In the rows, 128 means zero.
Here are made-up things, facts about them, and rows of numbers that follow some of those facts. Name the thing behind each unnamed row.

Some things and their rows:
robril: [135 102 131 140 109 180 115 113 113 141 118 113 133 154 168 140 157 118
 103 113 117 130 116 132 125 119 157 143 149 136  95 138 103 142 147 149
 117 127 130]
gemul: [120 104 126 123 121  79 142 153 110 121 141 102 120  95 117 124  98 135
 119 126 138 142 154 118  90 118 135 136 132 113 129 125 145 108 115  91
 145 117 130]
poklu: [136 101 134 142 106 182 115 116 109 145 119 113 135 162 172 136 161 121
 107 118 117 125 114 132 129 112 158 142 154 140  94 137 102 145 148 154
 115 127 127]
fabrol: [135 130 145 105 155  99 141 143 122 151 137 127 109 112 154 103 125 110
 164 112 102 105 121 120 156 111 130 118 118 138 131 112 133 126 128 134
 132 134 137]
pafle: [152 118 120 123  95 169  95 108 152 119 122 138 151 142 135 134 127 138
  85 137 117 139 131 137 119 148 127 119 120 130 122 174 132 117 128 125
 107 108 127]
sarik: [104  90 119 144 146 121 137 129 133 130 121 100 111 106 127 121 132 113
 116 118 144 118 144 130 128 108 132 134 168 119 111  97 133 138 134 109
 129 145 131]
dogil: [127 124 119 104 104 100 126  99 172 125 108 137 114  64 167 180 120 133
 187 107 121 172 116 121 109 208 135 107  81 110  63 109 134 105 142  94
 146 128 150]
vugok: [119 122 116 140 117 152 103 141 147 120 143  95 147 169 122  83  97 142
  36 130 127 120 152 143 121  95 115 141 150 132 134 180 146 137 109  93
  96 115 114]
klezil: [146  85 120 134  92 173 110  98 130 139 103 125 137 121 170 162 154 114
  96 108 115 138 126 139 112 166 158 138 144 125  91 141 106 124 154 134
 112 119 133]
bufi: [134 129 141 122 143 125 115 129 146 118 132 121 117 135 120 116 128 132
 149 160 123 124 117 115 140  91 116  95 123 132 124 119 145 121 124 123
 140 134 138]
graklel: [162  74 114 121  75 167 106  80 143 139  87 147 138  95 176 194 160 111
 114 110 110 155 121 140 106 205 159 125 135 118  87 138 105 105 158 138
 118 113 140]
plubu: [123 144 145 109 158 106 150 132 121 143 142 143 105 106 135 105 125 112
 152 113 111  97 129 125 151 120 122 125 115 131 146 114 131 129 135 135
 127 135 134]
neskodron: [ 97  86 121 145 146 115 137 134 132 132 123  94 106 104 124 116 132 113
 105 114 141 115 147 131 131 104 132 134 169 117 116  96 134 141 133 103
 127 142 129]
grugris: [133 147 117 128 107 161  96 126 148 126 125 137 172 169 117 135 150 135
 104 131 139 154 137 142 137 129 129 127 133 139 143 159 135 133  94 163
 110 123 120]
gebrodrar: [123 133 129 121 144 122 117 125 151 113 134 129 122 126 101 121 126 130
 137 153 138 129 133 121 139 104 112 103 130 128 136 121 150 122 115 126
 133 135 134]
stetes: [125 150 106 107 112 174  81 133 149 127 115 138 185 183 105 136 174 125
 134 113 149 172 156 147 134 125 143 130 135 135 151 152 145 135  63 188
 114 127 113]
kogro: [124 147 150 130 148 138 127 118 134 113 147 138 106 141 111 116 130 136
 147 173 128 115 111 113 145  85 110 100 116 133 130 122 134 128 136 131
 136 136 143]

How the things are related:
Θ: uses; Ω: belongs to class
skikun Θ [dripo, podru]
kalazos Θ [diti, sarik, gedin]
sidru Θ [liskaler]
ziplu Θ [neduni]
robril Θ [keplustir, bufi, stagris, ramo]
nadri Θ [brelus, treflo, kurosti, plubu]
driplem Θ [sutrun, nadamu, befludol, ramo]
grugris Θ [rizafluk, setam, flagripu]
tegril Θ [nadamu, tefli, flotrin, vevuver, rigrir, mabros]
klalun Θ [trudre, difludra, disol]
dasun Θ [pafa, zokas, stagris, kurosti, brikal, fiklar]
deplebrim Θ [gaflor, granidri, dratruk, mokises, trudre, bikles]
getris Θ [tefli, fodebras, nopil]
masen Θ [flagripu, gebrodrar]
trota Θ [setam, kiskuval]
drisikli Θ [diti, vigrar, podru]
deden Θ [bikles, ziklidro]
magos Θ [dratruk, veklo]
pusun Θ [dafle]
difizum Θ [plamur, kogro]
stetes Θ [flugo, setam, dredreva]
budo Θ [bigru, skubrer, bufi, fabrol]
bafor Θ [dredreva]
trobri Θ [dripo]
zogram Θ [nesa, flepi, pezu, klizi]
drosu Θ [bigru]
graklel Θ [nesa, dogil]
raflel Θ [sodro, femi]
skatro Θ [fafol, sarik]
pestur Θ [zabu, diti, gedin, femi]
stedul Θ [sutrun, plamur]
soskam Θ [zaflu, difludra]
triber Θ [vutrol, sarik, neskodron]
vetrok Θ [fopil, fiklar, femi]
stuke Θ [pafa, flostazes]
lisaklos Θ [diti, bikles, gebrodrar]
tigok Θ [stifan, neduni, narer, kogro, trogri]
ruzo Θ [skubrer, kurosti]
mutro Θ [liskaler, storu, grekor]
klezil Θ [flostazes, pezu]
kamepir Θ [birun, rizafluk, skizitos, sketrol, storu, skuzer]
drivor Θ [keplustir]
pafle Θ [diti, sodro, pezu]
sizus Θ [brelus, rizafluk, sarik, kastufla, papubar]
mutri Θ [zekle, keplustir, tefli, treflo, gebrodrar, papubar]
kubregin Θ [natrobrom, ramo]
gruno Θ [granidri, trogri, broskozal, plubu]
poklu Θ [mabros]
rutrim Θ [kurosti, skiplapel, rigrir]
vugok Θ [vezele, fafol, teflim]
plogal Θ [neloden, gedin, dafle, gemul]
kugir Θ [lerovol]
zadre Θ [grelu, zekle, treflo, bogis]
[mabros, grekor, pafa, deden, podru, dratruk, difludra, mokises, brelus, dripo, ziklidro, stedul, zokas, stuke, bigru, stifan, stagris, sizus, kugir, skavir] Ω e
[natrobrom, fodebras, nopil, tefli, broskozal, neduni, flepi, dasun, lerovol, rizafluk, raflel, skatro, flagripu, neloden, kurosti, flugo, vevuver, skuzer, liskaler, drivor, gemul, skiplapel] Ω d
[sketrol, sutrun, tegril, getris, trota, teflim, fabrol, granidri, magos, pusun, narer, plubu, treflo, drosu, storu, vetrok, grelu, tigok, kamepir, pezu, kubregin, gruno, zaflu, zadre] Ω c
[skikun, nesa, sodro, ziplu, driplem, grugris, gebrodrar, deplebrim, fopil, rigrir, keplustir, difizum, stetes, budo, dafle, trobri, kiskuval, femi, nadamu, plamur, vutrol, ramo, fiklar, vigrar, befludol, fafol, trudre, soskam, triber, flostazes, bikles, kogro, mutro, gaflor, disol, gedin, bufi, pafle, mutri, flotrin, zabu, skubrer, vugok, plogal] Ω a
[dredreva, kalazos, setam, veklo, vezele, neskodron, robril, nadri, masen, drisikli, bafor, zogram, papubar, graklel, zekle, skizitos, trogri, pestur, bogis, lisaklos, sarik, brikal, klezil, klizi, poklu, rutrim] Ω b
[kastufla, sidru, klalun, diti, birun, ruzo, dogil] Ω f

Rows to name:
No name comes twice in this set of rows, the named rows included.
[152 117 136 123  82 136 121 133  96 133 138 118 151 145 152 141 130 141
 112 124 122 152 123 127  92 131 157 144 120 134 114 166 114 114 123 140
 131 105 126]	dasun
[141 122 124 113 117 137 126 131 127 148 136 124 143 125 162 100 106 119
  68  83  99 108 148 147 130 153 134 154 126 133 132 176 126 128 131 108
  92 111 120]	pusun
[112 120 122 130 147 108 120 136 157 113 136 110 122 122  98 105 108 136
 107 149 138 123 147 127 136  93 107 109 139 125 137 127 162 126 112  96
 128 131 131]	vutrol
[ 99 171 133 107 164 143 173  93 111 114 151 192  86  86  82 117 134 107
 147 111 135  90 160 134 127 154 109 146  99 104 181 123 119 127 149 146
 115 130 129]	zaflu
[114 150 141 107 159 117 157 122 118 134 144 151 102  99 118 107 125 112
 154 113 118  94 139 130 145 129 119 131 112 124 155 118 127 130 137 133
 122 134 133]	granidri
[107 118 120 134 152 107 121 150 155 110 142  96 118 127  97  84  96 132
  87 143 139 115 155 127 132  79 102 119 149 122 143 132 164 133 109  79
 123 131 126]	fafol
[ 92 108 103 110 150 135 114 142 134 137 102 123 141 129 104 148 190  95
 178  88 161 156 170 138 135 115 157 135 165 117 139  73 145 146  77 181
 141 158 116]	dredreva
[104 154 129 125 149 150 136  96 139  94 144 163  97 116  72 126 136 132
 136 161 148 121 145 124 123 123 100 114 112 109 158 125 137 123 134 130
 127 131 132]	trudre
[133 142 152 108 158 105 145 138 117 149 144 132 108 117 150 103 126 111
 160 116 102  99 117 115 157 103 129 119 113 141 132 111 129 132 136 137
 132 136 139]	sutrun
[119 135 142 124 128  99 153 138  92 116 150 128 110 113 108 132 126 133
 156 145 139 134 130 112  97 105 132 131 116 121 133 116 127 116 129 132
 152 123 136]	broskozal
[126 107 117 142 107 176 119 116 118 143 115 120 147 150 149 145 165 116
  98 104 133 140 133 144 125 132 153 150 157 131 110 135 108 145 129 159
 110 129 122]	masen

Now the same things, written a new way:
Named rows:
plamur: [110 130 122 156 161 127 120 117 164 126 119 128 115 116 122 113 123 127
 127 119 110 156 138 127 124 137 115 129 152 138 112 119 130 122 127 106
 133 124 114 118 124 100 151 108 128 153 133 121 112 128]
tefli: [110 118 124 122 134 123 125 135 124 123 116 123 122 151 175 127 111 120
 125 126 110 138 131 126 127 110 120 126 139 124 134 143 122 122 126 137
 127 126 133 138 151  94 122 129 121 119 141 137 132 139]
birun: [112 117 124 123 130 120 143 146 130 122 124 122 122 117 137 144 111 118
 141 133 111 122 125 126 127 114 120 127 118 123 138 112 125 124 130 114
 124 111 154 126 146 123 144 105 149 120 122 136 119 116]
flostazes: [110 149 122 135 155 135 132 124 165 140 154 126 120 116 131 123 153 120
 123 120 116 123 145 131 121 134 118 140 132 125 124 113 125 123 130 118
 123 128 111 120 139 128 144 108 126 157 139 125 118 117]
trogri: [112 115 127 126 153 125 121 177 114 122 119 121 148 118 117 116 107 129
 124 132 108 128 123 126 122 166 132 120 125 122 112 113 123 143 128 108
 126 129 116 121 176 121 133 114 127 123 120 128 114 131]
dredreva: [109 118 129 116 164 162 118 195 111 130 121 151 153 138 115 131  99 119
 121 127 111 120 119 126 124 159 127 140 127 123 116 114 124 137 127 114
 123 111 113 133 162 120 142 111 121 131 122 127 114 128]
dogil: [110 120 124 124 132 116 142 146 133 124 119 121 123 118 141 138 117 119
 145 131 112 124 124 126 128 113 117 126 118 123 139 117 126 125 128 111
 126 112 150 125 152 129 146 103 145 117 121 138 119 117]
neloden: [111 122 123 118 121 120 129 144 119 123 118 122 130 142 140 138 112 118
 135 123 112 146 135 126 121 110 122 123 133 124 130 141 122 123 127 157
 126 121 131 149 135 100 122 112 114 151 146 131 120 135]
keplustir: [110 119 124 152 165 146 119 114 180 122 121 129 113 119 186 116 101 152
 121 119 128 123 123 126 121 147 120 136 159 141 118 119 153 124 125 110
 126 138 136 119 138 110 129 117 144 107 127 126 134 140]
neduni: [110 122 125 126 134 121 117 146 117 124 121 124 124 133 132 131 107 118
 146 120 110 158 143 125 125 110 127 121 133 124 127 154 125 125 127 157
 126 121 119 150 141  95 122 108 115 153 146 130 116 136]
poklu: [163 119 140 115 119 121 123 119 112 122 119 170 130 117 113 113 115 149
 122 140 126 120 126 126 120 103 145 119 119 127 144 122 123 147 128 111
 125 151 124 118 124 144 122 120 115 112 122 123 113 133]
gruno: [153 135 132 128 113 119 121 121 116 126 113 115 117 120 114 124 193 124
 125 132 159 119 122 128 132 110 159 124 115 122 131 133 127 129 128 114
 142 129 124 121 107 152 123 156 124 109 126 123 173 118]
podru: [118 119 125 119 108 118 151 115 122 150 117 122 130 142 141 149 102 122
 167 132 113 123 119 125 126 202 119 122 117 123 113 122 135 136 131 199
 130 126 125 131 129 101 127 111 157 124 122 131 113 130]
teflim: [111 122 124 174 132 143 121 119 114 124 123 119 141 138 115 124 124 119
 135 124 114 128 122 126 121 101 135 126 122 122 110 133 143 122 127 128
 137 114 128 142 129 145 124 108 133 111 132 134 188 118]
bigru: [110 118 125 117 117 132 139 118 141 126 118 113 148 140 152 131 106 128
 132 132 116 119 126 130 137 193 118 123 116 122 113 153 125 131 132 156
 126 127 126 140 114 111 131 133 136 112 122 134 117 117]
bogis: [108 118 126 122 147 133 123 176 116 123 127 126 149 124 124 114 108 131
 121 136 111 121 122 126 121 172 125 122 126 122 113 109 122 138 129 113
 126 130 122 121 175 131 128 110 128 116 121 132 116 131]
triber: [179 163 132 112 109 120 127 116 123 124 139 112 120 118 116 131 159 152
 123 119 141 145 129 132 156 104 122 124 146 149 122 107 123 123 128 110
 125 119 153 118 112 157 122 122 115 165 122 122 131 135]

Which thing is each row?
No name comes twice in this set of rows, the named rows included.
[110 117 130 115 109 121 217 114 122 143 137 120 124 118 154 158  96 120
 163 141 112 118 121 127 124 117 118 126 123 124 138 108 130 123 128 120
 127 115 183 118 143 184 131 110 161 153 125 148 135 120]	diti
[138 120 126 125 110 119 138 114 115 153 123 145 120 154 133 154 106 124
 182 130 112 136 120 125 132 204 120 120 115 123 114 112 138 145 129 190
 142 124 115 141 149  97 126 113 163 123 123 130 114 136]	dripo
[140 140 140 115 123 159 125 115 115 141 118 150 122 137 116 151 183 118
 122 124 203 117 120 128 127 109 147 148 119 124 144 143 123 124 128 109
 126 112 124 134 100 149 122 147 118 110 119 122 156 121]	trota
[111 120 135 114 109 119 129 181 126 126 155 125 180 113 116 123 108 135
 123 126 111 147 119 133 120 160 133 116 144 123 112 109 121 127 129 154
 122 112 165 130 104 169 132 117 115 168 122 123 148 138]	sarik
[139 126 126 114 123 120 121 119 117 123 122 117 114 117 145 112 109 178
 123 120 199 120 122 126 123  99 119 139 143 151 153 108 139 123 126 114
 127 149 148 121 106 129 123 204 138 110 120 121 144 154]	mutri
[174 161 128 117 112 118 123 114 111 127 118 119 138 114 117 144 104 123
 122 121 111 160 137 129 128 108 155 116 142 138 145 132 123 123 129 225
 125 116 172 140 110 126 124 158 117 170 123 121 157 146]	skatro
[152 159 143 115 108 118 150 120 112 172 213 115 114 121 118 127 163 120
 123 121 167 119 153 132 123 101 121 137 130 126 161 114 122 122 131 109
 122 155 131 120 102 193 123 109 120 173 140 122 112 131]	pafle
[111 138 126 116 133 119 153 178 135 125 122 126 123 208 167 149  96 121
 123 160 108 122 134 153 120 107 144 123 113 123 143 106 125 124 127 109
 127 131 113 176 173 104 124 142 118 121 146 138 120 113]	kurosti
[111 115 130 114 166 174 120 196 112 129 124 186 154 158 115 145 101 118
 122 121 118 120 123 127 126 159 122 149 127 124 116 112 122 135 126 119
 125 111 116 140 148 121 142 116 121 126 123 128 115 130]	setam
[176 134 124 118 111 121 131 117 113 125 118 156 150 126 113 152 114 149
 123 126 164 117 121 130 173 106 120 122 123 133 119 138 120 125 126 185
 124 118 169 131 108 148 122 203 114 109 122 122 139 118]	sizus

